Here is a tiny trained network, its code and every weight. The questions are about switching its units off for an input and a class, where a switched-off unit gives its printed mean instead of its output.

import numpy as np


def w(rows, s, z=0):
    codes = np.array(rows[::2]) - 128.0
    scale = np.full(codes.shape[1], s)
    scale[-1] = z or s
    return codes * scale


def f(y):
    return y / 2 * (1 + np.tanh(0.7978845608 * (y + 0.044715 * y**3)))


def log_softmax(a):
    a = a - a.max(-1, keepdims=True)
    return a - np.log(np.exp(a).sum(-1, keepdims=True))


def net(x, mask):
    res = np.array(x, float).reshape(1, 5) / 4 @ E
    y = f(res @ A[0][:, :-1].T + A[0][:, -1])
    res = res + np.where(mask, y, B[0][:, -1]) @ B[0][:, :-1]
    return log_softmax(res[-1] @ U[:, :-1].T + U[:, -1])


A, B = {}, {}
E = w([
[121,133,132,125,122,121,141,135],'x0',
[50,36,201,230,112,141,190,197],'x1',
[218,136,211,203,50,193,59,53],'x2',
[131,104,67,102,116,132,159,102],'x3',
[98,139,31,254,59,49,50,158],'x4',
],0.0061)
A[0] = w([
[162,137,188,55,139,201,191,109,17],'n1',
[164,125,245,194,125,142,91,199,182],'n2',
[189,127,190,180,60,179,61,9,98],'n3',
[154,163,33,211,45,61,69,193,12],'n4',
[230,255,86,48,129,55,71,14,150],'n5',
[196,145,164,178,96,193,113,77,3],'n6',
],0.0066,0.0038)
B[0] = w([
[207,161,254,41,86,156,88,197,172],'n1',
[199,127,98,207,202,52,161,91,181],'n2',
[10,246,58,118,176,146,127,116,200],'n3',
[244,205,243,46,53,213,164,243,182],'n4',
[100,82,227,199,127,36,210,86,254],'n5',
[52,174,102,144,178,205,133,206,151],'n6',
],0.0069,0.0088)
U = w([
[220,166,238,28,60,206,97,253,86],'0',
[160,111,87,158,179,64,188,92,254],'1',
[63,40,195,221,125,2,228,86,125],'2',
[85,124,114,132,155,64,123,121,225],'3',
[14,202,35,94,212,135,138,162,191],'4',
[104,40,5,95,88,167,44,44,2],'5',
],0.0055,0.0048)

Each question gives the input, the list of numbers given to net, and the class t.
The units are the neurons (one row each of A and B). Each row of codes is followed by its name. A weight is (code - 128) times the scale printed after its matrix; where a second scale follows, it is the last column's (A, B and U).
mask holds one flag per neuron, in row order. A switched-off neuron (its flag False) gives its mean, the last column of its row in B, instead of its output. The means were averaged over made-up inputs and are rounded, as every weight is.
A unit's drop is (log p(t) with every unit on - log p(t) with that unit switched off) / (log p(t) with every unit on - log p(t) with every unit switched off).
The circuit of an input: a set's keep is (log p(t) with only the set's units on - log p(t) with every unit switched off) / (log p(t) with every unit on - log p(t) with every unit switched off). Starting from all 6 units, units are removed one at a time, each time the one whose removal leaves the highest keep (on an exact tie, the one counted first), for as long as the keep stays at least 0.8.
circuit, biggest first: the units of the circuit, biggest drop first
k most important neurons: the k neurons with the biggest drops, biggest first
drop of u: that unit's drop, to one decimal
input [-6,4,3,-7,0], class 1: 2 most important neurons => n5; n2
input [-5,-8,-2,-2,-5], class 2: 2 most important neurons => n5; n4
input [-4,4,5,-7,-6], class 1: circuit, biggest first => n2
input [4,4,0,6,-7], class 0: 2 most important neurons => n1; n5
input [2,2,-5,5,5], class 0: circuit, biggest first => n4; n5
input [-3,-8,1,0,7], class 2: 2 most important neurons => n5; n1
input [-1,4,6,-5,-4], class 4: 2 most important neurons => n3; n5
input [-3,7,8,-2,-1], class 4: 3 most important neurons => n3; n5; n6
input [-3,-7,-4,-6,5], class 2: 4 most important neurons => n5; n1; n3; n6
input [-3,-7,8,2,-7], class 4: 3 most important neurons => n3; n6; n4
input [-1,4,7,2,8], class 0: 2 most important neurons => n4; n5
input [-8,7,8,3,8], class 0: drop of n4 => 1.8
input [6,-2,8,-5,3], class 4: drop of n6 => 0.2
input [6,7,-1,3,-7], class 0: circuit, biggest first => n1
input [1,-7,5,-1,6], class 2: drop of n5 => 3.9
